((137, 130, 106, 122, 148, 118, 140, 114, 131, 112, 120, 129, 126, 145), (127, 123, 123, 116, 130, 136, 137, 116, 137, 117, 137, 135, 126, 139), (122, 126, 154, 145, 107, 129, 103, 148, 125, 155, 143, 112, 128, 104), (123, 132, 143, 136, 115, 128, 107, 131, 122, 144, 120, 125, 122, 114), (121, 128, 130, 130, 132, 138, 121, 131, 132, 123, 133, 131, 132, 125), (140, 126, 120, 121, 141, 117, 135, 117, 121, 121, 125, 133, 125, 130), (122, 123, 122, 116, 134, 142, 136, 105, 130, 116, 114, 142, 118, 139), (147, 130, 104, 106, 146, 103, 156, 113, 116, 107, 112, 136, 122, 139), (131, 130, 125, 138, 142, 122, 117, 132, 126, 132, 114, 120, 139, 128), (134, 130, 134, 132, 116, 111, 127, 145, 120, 141, 121, 122, 125, 112), (128, 126, 120, 127, 136, 129, 130, 131, 140, 120, 134, 131, 132, 137))
The entry just left of 115 -> 136
The entry just right of the largest entry -> 113
The entry just left of the largest entry is 103
Read off the largest entry.
A: 156
